The symbols move the elements like this.
b: Zef->Fuf, Siz->Gur, Nid->Dif, Lib->Tes, Viz->Zoz, Tes->Nid, Zoz->Lil, Lek->Nak, Nak->Mir, Bov->Pek, Fid->Gis, Dif->Vul, Zas->Sir, Zun->Tof, Ler->Lek, Vul->Sen, Ter->Siz, Ran->Mal, Rak->Nug, Lof->Fid, Nov->Viv, Raf->Kig, Vil->Gog, Pep->Nov, Rab->Kel, Zit->Fud, Von->Mub, Gos->Bov, Gis->Lib, Lil->Zef, Dus->Ler, Mir->Sab, Rer->Zit, Sop->Taz, Kur->Zur, Vip->Von, Bet->Lim, Bel->Kur, Bup->Dor, Lim->Sop, Mub->Bip, Luv->Zos, Sab->Luv, Fud->Dus, Zos->Pep, Lus->Pog, Riv->Lud, Lud->Zep, Kel->Rer, Kup->Bup, Mik->Vip, Dor->Rak, Pek->Lof, Tel->Lus, Mal->Kol, Sen->Baz, Nug->Zun, Viv->Bap, Bip->Ran, Mar->Rab, Zep->Vil, Gur->Riv, Kol->Raf, Taz->Bel, Sir->Sol, Zur->Zas, Gog->Gos, Kig->Viz, Niv->Mar, Mib->Bet, Baz->Kup, Fuf->Sov, Bap->Mik, Kod->Niv, Sov->Tel, Tof->Mib
o: Zef->Lil, Siz->Ter, Nid->Tes, Lib->Gis, Viz->Kig, Tes->Lib, Zoz->Viz, Lek->Ler, Nak->Lek, Bov->Gos, Fid->Lof, Sol->Sir, Dif->Nid, Zas->Zur, Zun->Nug, Ler->Dus, Vul->Dif, Ran->Bip, Rak->Dor, Pog->Lus, Lof->Pek, Nov->Pep, Raf->Kol, Vil->Zep, Pep->Zos, Rab->Mar, Zit->Rer, Von->Vip, Gos->Gog, Gis->Fid, Lil->Zoz, Dus->Fud, Mir->Nak, Rer->Kel, Sop->Lim, Kur->Bel, Vip->Mik, Bet->Mib, Bel->Taz, Bup->Kup, Lim->Bet, Mub->Von, Luv->Sab, Sab->Mir, Fud->Zit, Zos->Luv, Lus->Tel, Riv->Gur, Lud->Riv, Kel->Rab, Kup->Baz, Mik->Bap, Dor->Bup, Pek->Bov, Tel->Sov, Mal->Ran, Sen->Vul, Nug->Rak, Viv->Nov, Bip->Mub, Mar->Niv, Zep->Lud, Gur->Siz, Kol->Mal, Taz->Sop, Sir->Zas, Zur->Kur, Gog->Vil, Kig->Raf, Niv->Kod, Mib->Tof, Baz->Sen, Fuf->Zef, Bap->Viv, Sov->Fuf, Tof->Zun
t: Zef->Bet, Nid->Sab, Lib->Nak, Viz->Zun, Tes->Mir, Zoz->Tof, Lek->Vil, Nak->Gog, Bov->Zit, Fid->Ler, Sol->Sov, Dif->Luv, Zas->Zef, Zun->Mub, Ler->Zep, Vul->Zos, Ran->Kup, Rak->Vip, Pog->Kur, Lof->Dus, Nov->Gis, Raf->Rak, Vil->Rab, Pep->Fid, Zit->Gur, Von->Vul, Gos->Rer, Gis->Lek, Lil->Mib, Dus->Lud, Mir->Gos, Rer->Siz, Sop->Raf, Kur->Zoz, Vip->Dif, Bet->Mal, Bel->Viz, Bup->Bap, Lim->Kol, Mub->Sen, Luv->Pek, Sab->Bov, Fud->Riv, Zos->Lof, Lus->Bel, Riv->Kod, Lud->Niv, Kel->Ter, Kup->Viv, Mik->Nid, Dor->Mik, Pek->Fud, Tel->Taz, Mal->Bup, Sen->Pep, Nug->Von, Viv->Lib, Bip->Baz, Zep->Mar, Kol->Dor, Taz->Kig, Sir->Fuf, Zur->Lil, Gog->Kel, Kig->Nug, Mib->Ran, Baz->Nov, Fuf->Lim, Bap->Tes, Sov->Sop, Tof->Bip
m: Zef->Kur, Siz->Rab, Nid->Viv, Lib->Pep, Viz->Sop, Tes->Nov, Zoz->Taz, Lek->Lof, Nak->Fid, Bov->Nak, Fid->Luv, Dif->Bap, Zas->Pog, Zun->Raf, Ler->Pek, Vul->Mik, Ter->Mar, Ran->Zun, Rak->Mal, Lof->Sab, Nov->Vul, Raf->Bet, Vil->Dus, Pep->Dif, Rab->Lud, Zit->Gog, Von->Dor, Gos->Lek, Gis->Zos, Lil->Bel, Dus->Bov, Mir->Gis, Rer->Vil, Sop->Zef, Kur->Tel, Vip->Bup, Bet->Zoz, Bel->Sov, Bup->Bip, Lim->Lil, Mub->Rak, Luv->Tes, Sab->Lib, Fud->Gos, Zos->Nid, Lus->Sol, Riv->Rer, Lud->Zit, Kel->Zep, Kup->Mub, Mik->Kup, Dor->Ran, Pek->Mir, Tel->Sir, Mal->Tof, Sen->Vip, Nug->Kol, Viv->Sen, Bip->Nug, Mar->Riv, Zep->Fud, Gur->Kel, Kol->Mib, Taz->Fuf, Zur->Lus, Gog->Ler, Kig->Lim, Niv->Gur, Mib->Viz, Baz->Von, Fuf->Zur, Bap->Baz, Kod->Siz, Sov->Zas, Tof->Kig
y: Zef->Zur, Siz->Kel, Nid->Bap, Lib->Nov, Viz->Taz, Tes->Viv, Zoz->Bel, Lek->Fid, Nak->Gis, Bov->Mir, Fid->Zos, Dif->Mik, Zun->Kig, Ler->Lof, Vul->Vip, Ter->Rab, Ran->Tof, Rak->Kol, Lof->Luv, Nov->Sen, Raf->Lim, Vil->Ler, Pep->Vul, Rab->Zep, Zit->Gos, Von->Rak, Gos->Nak, Gis->Pep, Lil->Kur, Dus->Pek, Mir->Lib, Rer->Gog, Sop->Fuf, Kur->Lus, Vip->Dor, Bet->Lil, Bel->Tel, Bup->Ran, Lim->Zef, Mub->Nug, Luv->Nid, Sab->Tes, Fud->Bov, Zos->Dif, Riv->Zit, Lud->Fud, Kel->Vil, Kup->Bip, Mik->Bup, Dor->Mal, Pek->Sab, Tel->Sol, Mal->Mib, Sen->Von, Nug->Raf, Viv->Baz, Bip->Zun, Mar->Lud, Zep->Dus, Gur->Rer, Kol->Bet, Taz->Sov, Zur->Pog, Gog->Lek, Kig->Sop, Niv->Riv, Mib->Zoz, Baz->Mub, Fuf->Zas, Bap->Kup, Kod->Gur, Sov->Sir, Tof->Viz
q: Zef->Taz, Siz->Niv, Nid->Pep, Lib->Luv, Viz->Bet, Tes->Zos, Zoz->Lim, Lek->Bov, Nak->Pek, Bov->Ler, Fid->Mir, Sol->Pog, Dif->Nov, Zas->Tel, Zun->Mal, Ler->Gos, Vul->Viv, Ter->Kod, Ran->Rak, Rak->Bip, Pog->Sir, Lof->Nak, Nov->Nid, Raf->Tof, Vil->Zit, Pep->Tes, Rab->Gur, Zit->Zep, Von->Kup, Gos->Dus, Gis->Sab, Lil->Sop, Dus->Gog, Mir->Lof, Rer->Lud, Sop->Zoz, Kur->Fuf, Vip->Baz, Bet->Kig, Bel->Zef, Bup->Von, Lim->Viz, Mub->Bup, Luv->Gis, Sab->Fid, Fud->Vil, Zos->Lib, Lus->Zas, Riv->Rab, Lud->Kel, Kel->Riv, Kup->Vip, Mik->Sen, Dor->Mub, Pek->Lek, Tel->Zur, Mal->Nug, Sen->Bap, Nug->Ran, Viv->Dif, Bip->Dor, Mar->Siz, Zep->Rer, Gur->Mar, Kol->Zun, Taz->Lil, Sir->Lus, Zur->Sov, Gog->Fud, Kig->Mib, Niv->Ter, Mib->Raf, Baz->Mik, Fuf->Bel, Bap->Vul, Sov->Kur, Tof->Kol

The rows follow the links: the fewer symbols apart two elements are, the more alike their rows tend to be.

Each row, then its element:
[  47,   54,   51,  133,  -52,  243,  -10,  158, -148,  139, -167,  156,  125,   41,   -4,    9,   10,   13, -202,    2,  135,   36,  -42, -133,  104,  -93, -126,  105, -170,   31,  216,   51,  -34,  164,  -37,  -52,  180,  163,  180]
element: Sol
[  12,  -70,  -91, -111,   66, -229,   11, -231,  104, -210,  108, -235,  -71,   -3,   30,    7,  -55,   79,  167,   54, -202,   31,   45,   78,  -44,  140,  112,   39,  165,  -60, -160,  -65,   41, -193,   58,   33, -166,  -62, -162]
element: Mar
[ -63,  -41,  -30, -151,   43, -244,   14, -170,  143, -144,  177, -162, -122,  -26,    9,   -9,   -6,  -20,  215,   -1, -134,  -19,   49,  133, -113,   92,  140, -105,  170,  -10, -219,  -44,   24, -176,   32,   50, -167, -161, -180]
element: Kod
[-132,   44,  144,   32, -105,  148,   -4,  259,    7,  254,   39,  255,   40,  -67,  -32,  -63,  126, -231,  -49, -104,  196,  -98,  -28,   18,  -89, -139,  -36, -201, -145,   54,   75,   31,  -32,  127,  -77,   56,  120,  -73,   58]
element: Zun
[ -91, -153,   76,  -62, -114,   31,  -64,   11,  144,  -92,   33,  -33,  219, -173,  134,  -86,  263, -129,  158,  -47, -261,   38,  -31,    0, -176,  157,   99,   83,  -35, -119,   77,  -91,  137, -144,   -3,  126,  118,    6, -137]
element: Dus
[  97,  161,  -40,   51,  106,  -10,   67,   29, -139,  122,  -48,   60, -205,  173, -118,   91, -265,  113, -172,   50,  264,  -50,   27,  -12,  169, -148, -106,  -79,   31,  125,  -50,   92, -128,  151,  -12, -116,  -96,    9,  161]
element: Lil
[ 132,   49, -147,  -43,  157, -196,   61, -218,  -30, -146,   15, -213, -193,  138,  -56,   90, -260,  213,   19,  109,  -10,   26,   65,   34,  106,   16,    6,   57,  181,   31, -160,    6,  -46,  -33,   66,  -89, -215,   -7,  -13]
element: Dif
[  51,   58, -109,  -97,  143, -241,   79, -174,   20,  -86,   92, -159, -260,  112,  -63,   94, -245,  120,   57,   50,   39,  -37,   56,   92,   38,  -13,   28,  -96,  186,   48, -230,   12,  -58,  -61,   38,  -52, -237, -117,  -47]
element: Nid
[  91,   52, -122,  -61,  164, -225,   65, -198,  -12, -111,   62, -195, -233,  134,  -64,   91, -246,  172,   49,   95,   19,   -5,   62,   61,   84,    5,   24,  -13,  196,   47, -200,   19,  -58,  -40,   45,  -66, -245,  -58,  -32]
element: Nov
[-141,   54,  139,   31,  -88,  131,  -14,  259,    0,  267,   60,  239,   -1,  -39,  -44,  -46,   81, -216,  -59, -113,  220, -111,  -34,   30,  -84, -149,  -44, -230, -126,   69,   28,   39,  -48,  124,  -72,   46,  105,  -91,   52]
element: Kol
[ 136,  155,  -70,   76,  114,    8,   45,    3, -170,   81, -102,   28, -147,  168, -113,   95, -267,  173, -178,   67,  222,  -10,    4,  -49,  204, -134, -126,   24,   17,   95,    9,   84, -119,  162,   -1, -138,  -67,   59,  166]
element: Zef
[ 128,   64,  -25,  145,    9,  177,   -3,   69, -173,   77, -192,   79,   61,   81,  -22,   49,  -88,  129, -208,   47,  124,   70,  -24, -142,  183,  -65, -134,  183, -117,   24,  187,   54,  -48,  159,   -9, -101,  105,  188,  175]
element: Zas
[  37,  -91,  -85,  -84,   41, -178,   13, -237,   82, -251,   30, -247,   15,  -20,   66,    5,    8,  112,  139,   48, -276,   78,   47,   15,  -14,  186,  101,  143,  126,  -99,  -80,  -74,   67, -189,   62,   22, -106,   -1, -153]
element: Riv
[  78,  -66,    5,  104,  -77,  202,  -62,   41,  -66,  -49, -192,   22,  244,  -42,   78,  -17,  139,   78, -102,   25, -111,  117,  -46, -148,   80,   75,  -59,  264, -149,  -79,  253,  -29,   69,   28,  -10,  -12,  203,  223,   76]
element: Von

Each walk starts at a row. The symbols on each line, taken left to right, move it on to the next element.
Answer with the element's row; about right is enough.
---
[ 190,   -2, -129,   51,   85,  -27,   12, -183, -101, -194, -154, -183,   25,  107,   18,   74, -139,  282,  -77,  113, -115,  116,   14,  -94,  180,   91,  -35,  298,   60,  -49,   53,  -12,   12,  -30,   63, -102,  -29,  175,   52]
b b o q [ 176,  -20, -110,   64,   62,   29,  -10, -162,  -92, -162, -181, -141,  101,   69,   32,   55,  -88,  262,  -81,  109, -131,  124,   -3, -119,  169,   80,  -53,  321,   13,  -73,  113,   -7,   10,  -18,   50,  -93,   16,  200,   64]
t m o t y q [ -26,   69,  -47, -107,  107, -241,   78, -109,   57,   -6,  172,  -83, -264,   65,  -81,   39, -166,    1,   97,   10,   72,  -82,   63,  143,  -36,  -41,   64, -217,  175,   66, -260,   15,  -52,  -63,   11,  -17, -227, -174,  -79]
---
[ -24,  150,   14,   30,   49,   10,   50,  123,  -85,  222,   57,  160, -208,  111, -127,   53, -174,  -43, -104,   -7,  314, -124,    7,   57,   55, -196,  -83, -235,    2,  143,  -98,   79, -118,  165,  -29,  -63,  -69,  -95,  106]
b o t y y t [-104,   94,  101,   25,  -39,   88,    0,  244,  -24,  255,   64,  230,  -91,   10,  -82,  -18,    3, -186,  -69,  -88,  259, -131,  -23,   55,  -53, -181,  -49, -266,  -85,   99,  -32,   59,  -66,  154,  -69,   21,   39, -112,   72]
q o q m y o [ -77,  122,   69,   18,   13,   23,   25,  181,  -43,  253,   72,  193, -153,   44, -112,   13,  -85, -131,  -82,  -57,  309, -127,    1,   70,  -12, -197,  -46, -280,  -36,  134,  -75,   68,  -94,  152,  -42,  -16,  -26, -119,   94]
---
[-166, -119,  100,  -68, -128,   39,  -53,   63,  172,  -19,   99,   55,  176, -187,   95, -122,  278, -211,  156,  -98, -158,  -13,  -18,   43, -221,  104,  104,  -63,  -44,  -73,   38,  -64,   95, -106,  -24,  136,  100,  -97, -137]
q o m o [-115, -144,   74,  -42, -135,   40,  -64,   40,  144,  -74,   57,   10,  202, -178,  118, -104,  282, -178,  152,  -80, -227,   21,  -23,   11, -187,  131,  114,   25,  -51, -104,   64,  -76,  115, -129,  -17,  124,  108,  -20, -146]
m m b o [-185,  -68,  111, -100,  -87,  -46,  -28,  100,  159,   62,  180,   87,   10, -128,   26,  -93,  199, -269,  155, -122,  -30,  -96,  -13,  112, -222,    7,  103, -235,  -12,   -8,  -81,  -39,   45,  -76,  -19,  126,   20, -179, -132]
---
[ 154,  108,  -79,  113,   90,   53,   44,   -2, -187,   60, -149,   28,  -89,  171,  -77,   83, -229,  200, -212,   77,  176,   36,    1,  -83,  223, -106, -150,   99,  -22,   73,   58,   66,  -89,  156,   -5, -138,  -23,  125,  190]
t t y t b q b b [ -94,  124,   97,   24,  -15,   52,   25,  209,  -31,  256,   85,  212, -113,   28,  -98,  -11,  -34, -151,  -71,  -74,  282, -126,    3,   50,  -28, -192,  -54, -277,  -48,  127,  -53,   69,  -90,  154,  -57,  -10,    6, -104,   92]
o t y q [-125,   11,  147,   59, -103,  180,  -30,  275,    2,  236,    6,  253,   87,  -88,  -15,  -70,  155, -224,  -68, -107,  155,  -79,  -32,   -2,  -89, -113,  -31, -154, -161,   40,  106,   25,   -5,  122,  -68,   59,  157,  -37,   48]
---
[ 101,  -65,  -33,   95,  -48,  174,  -43,  -17,  -66,  -79, -211,  -25,  230,  -15,   80,    5,   82,  128, -110,   55, -124,  136,  -41, -162,  100,   75,  -59,  319, -122,  -85,  238,  -15,   56,   12,   13,  -36,  157,  227,   69]
m m q y o q [-104,   -7,  128,   65, -127,  225,  -48,  249,   -5,  193,  -45,  236,  161, -107,   25,  -72,  205, -188,  -67,  -93,   84,  -37,  -58,  -48,  -73,  -74,  -54,  -51, -196,    8,  147,    9,   20,  111,  -63,   55,  217,   21,   63]
y o q o o [ -52,  -39,  103,   69, -148,  256,  -66,  203,  -28,  113,  -96,  182,  235, -108,   58,  -78,  214, -128,  -68,  -73,   22,   23,  -65,  -87,  -39,  -10,  -56,   50, -197,  -35,  236,  -15,   37,   82,  -38,   47,  240,   98,   55]
---
[  19,   71,  -75, -105,  130, -246,   74, -145,   44,  -49,  131, -130, -266,   89,  -86,   78, -208,   70,   84,   33,   51,  -68,   61,  129,    5,  -32,   49, -162,  178,   61, -235,    1,  -63,  -57,   33,  -36, -251, -144,  -62]
q q b q m t [-141,   29,   60, -117,    8, -149,   32,   27,  130,   60,  227,   25, -155,  -48,  -48,  -39,   20, -205,  149,  -74,   58, -107,   47,  169, -176,  -33,  101, -303,   82,   55, -210,   -7,  -26,  -63,   -9,   77, -127, -239, -114]
m q t q [-188,  -97,  111,  -81, -114,    3,  -46,  107,  159,   33,  140,   76,   83, -169,   52, -105,  252, -265,  158, -109,  -87,  -55,  -22,   87, -228,   46,  101, -154,  -35,  -44,  -13,  -54,   76, -105,  -35,  126,   79, -143, -139]
---
[  61,  168,  -34,   51,  112,  -13,   66,   42, -125,  152,  -10,   65, -214,  161, -132,   82, -254,   66, -150,   40,  298,  -84,   12,   11,  130, -157, -100, -117,   22,  133,  -80,  103, -128,  162,  -13, -111, -113,  -24,  140]
o b q q m m [ 149,  133,  -69,  106,  104,   30,   56,  -17, -165,   69, -121,    9, -124,  164,  -94,  100, -254,  195, -197,   84,  199,    1,    6,  -65,  214, -115, -135,   62,    1,   91,   22,   74,  -83,  160,    4, -136,  -48,  112,  165]
t o q y [  50,  159,  -13,   37,   89,  -10,   65,   76, -113,  163,   10,   93, -216,  144, -124,   80, -237,   38, -130,   18,  298,  -75,    6,   26,  112, -184,  -91, -158,   28,  130,  -79,   89, -131,  166,  -16, -102,  -95,  -59,  133]
---
[ 153,  -35,  -88,   75,   17,   70,  -21, -125,  -95, -148, -195, -111,  145,   38,   55,   37,  -39,  219,  -83,   95, -139,  130,  -13, -141,  151,   97,  -57,  337,  -43,  -67,  175,  -16,   32,   -8,   40,  -74,   76,  213,   72]
m m b o [ -33,  -64,   81,  105, -133,  263,  -76,  180,  -32,   81, -126,  142,  253,  -98,   62,  -68,  208,  -82,  -84,  -49,  -25,   44,  -64, -116,  -14,    9,  -59,  118, -207,  -49,  246,  -11,   44,   64,  -47,   28,  240,  129,   69]
o o t o q y [ 189,   11, -146,   23,  114,  -78,   21, -213,  -92, -171, -120, -209,  -46,  116,   -2,   86, -186,  285,  -51,  125, -105,  115,   25,  -73,  175,   70,  -25,  259,   96,  -26,    5,    5,  -12,  -43,   67, -117,  -96,  133,   49]
